Here is a tiny trained network, its code and every weight. The questions are about switching its units off for an input and a class, where a switched-off unit gives its printed mean instead of its output.

import numpy as np


def w(rows, s, z=0):
    codes = np.array(rows[::2]) - 128.0
    scale = np.full(codes.shape[1], s)
    scale[-1] = z or s
    return codes * scale


def f(y):
    return y / 2 * (1 + np.tanh(0.7978845608 * (y + 0.044715 * y**3)))


def log_softmax(a):
    a = a - a.max(-1, keepdims=True)
    return a - np.log(np.exp(a).sum(-1, keepdims=True))


def net(x, mask):
    res = np.array(x, float).reshape(1, 6) / 4 @ E
    y = f(res @ A[0][:, :-1].T + A[0][:, -1])
    res = res + np.where(mask, y, B[0][:, -1]) @ B[0][:, :-1]
    return log_softmax(res[-1] @ U[:, :-1].T + U[:, -1])


A, B = {}, {}
E = w([
[69,83,227,74],'x0',
[48,159,109,188],'x1',
[104,3,88,154],'x2',
[121,123,117,115],'x3',
[137,133,144,141],'x4',
[127,128,130,129],'x5',
],0.012)
A[0] = w([
[221,157,141,50,169],'neuron 0',
[97,154,182,104,147],'neuron 1',
[93,103,128,195,122],'neuron 2',
[59,207,133,180,180],'neuron 3',
[147,139,49,160,244],'neuron 4',
[62,117,185,145,177],'neuron 5',
[126,236,115,146,178],'neuron 6',
[57,245,87,134,165],'neuron 7',
[240,71,88,191,255],'neuron 8',
[64,97,103,184,87],'neuron 9',
[52,95,111,236,87],'neuron 10',
[62,159,199,123,191],'neuron 11',
[177,182,170,50,130],'neuron 12',
[199,180,115,64,74],'neuron 13',
[104,203,212,58,151],'neuron 14',
[76,60,190,86,168],'neuron 15',
[116,85,211,91,193],'neuron 16',
[222,168,145,98,177],'neuron 17',
[178,56,182,131,159],'neuron 18',
[170,66,153,129,168],'neuron 19',
[77,125,147,163,154],'neuron 20',
[102,228,90,160,202],'neuron 21',
[213,159,100,148,194],'neuron 22',
[143,116,118,53,126],'neuron 23',
],0.012,0.0059)
B[0] = w([
[67,164,128,154,212],'neuron 0',
[136,138,158,59,177],'neuron 1',
[95,173,119,120,179],'neuron 2',
[206,207,157,136,214],'neuron 3',
[108,161,101,186,234],'neuron 4',
[157,125,188,44,202],'neuron 5',
[151,190,134,153,223],'neuron 6',
[175,157,139,160,226],'neuron 7',
[74,125,1,201,255],'neuron 8',
[43,141,116,68,192],'neuron 9',
[85,214,185,73,222],'neuron 10',
[165,127,186,51,210],'neuron 11',
[53,119,188,77,202],'neuron 12',
[88,153,113,88,184],'neuron 13',
[116,140,96,32,224],'neuron 14',
[172,93,175,129,234],'neuron 15',
[169,26,188,83,221],'neuron 16',
[46,171,125,187,207],'neuron 17',
[135,40,119,146,186],'neuron 18',
[120,17,113,150,176],'neuron 19',
[138,164,154,59,174],'neuron 20',
[154,210,180,157,231],'neuron 21',
[103,129,112,161,212],'neuron 22',
[104,75,123,133,154],'neuron 23',
],0.0087,0.012)
U = w([
[1,178,89,165,194],'0',
[28,82,235,92,84],'1',
[189,161,154,211,229],'2',
[243,124,123,33,7],'3',
[78,74,64,222,29],'4',
[177,13,152,126,169],'5',
],0.0084,0.002)

Each question gives the input, the list of numbers given to net, and the class t.
The units are the neurons (one row each of A and B). Each row of codes is followed by its name. A weight is (code - 128) times the scale printed after its matrix; where a second scale follows, it is the last column's (A, B and U).
mask holds one flag per neuron, in row order. A switched-off neuron (its flag False) gives its mean, the last column of its row in B, instead of its output. The means were averaged over made-up inputs and are rounded, as every weight is.
A unit's drop is (log p(t) with every unit on - log p(t) with that unit switched off) / (log p(t) with every unit on - log p(t) with every unit switched off).
The circuit of an input: a set's keep is (log p(t) with only the set's units on - log p(t) with every unit switched off) / (log p(t) with every unit on - log p(t) with every unit switched off). Starting from the 12 units with the biggest drops (on a tie, the unit counted first), units are removed one at a time, each time the one whose removal leaves the highest keep (on an exact tie, the one counted first), for as long as the keep stays at least 0.8.
units of the circuit, in order: the units of the circuit, biggest drop first
top k neurons: the k neurons with the biggest drops, biggest first
drop of u: that unit's drop, to one decimal
input [1,-6,-8,8,6,7], class 1: units of the circuit, in order => neuron 12
input [2,-7,1,1,-4,-4], class 5: units of the circuit, in order => neuron 10; neuron 18; neuron 19
input [0,8,0,4,-2,4], class 2: units of the circuit, in order => neuron 3; neuron 7
input [2,-8,1,-4,5,6], class 5: units of the circuit, in order => neuron 18; neuron 19
input [-8,2,-5,4,-5,-2], class 2: top 2 neurons => neuron 7; neuron 21
input [1,2,-7,7,1,-5], class 3: top 2 neurons => neuron 14; neuron 8
input [0,-8,-4,-8,2,-1], class 0: top 2 neurons => neuron 17; neuron 0
input [0,-7,-4,-2,6,8], class 0: top 2 neurons => neuron 17; neuron 0
input [0,-1,6,-4,-1,0], class 4: drop of neuron 11 => 0.1
input [-6,1,-3,4,-1,-1], class 2: drop of neuron 21 => 0.3
input [2,0,7,3,-8,6], class 5: drop of neuron 17 => 0.2
input [1,3,-5,-6,6,-6], class 3: drop of neuron 14 => 0.3
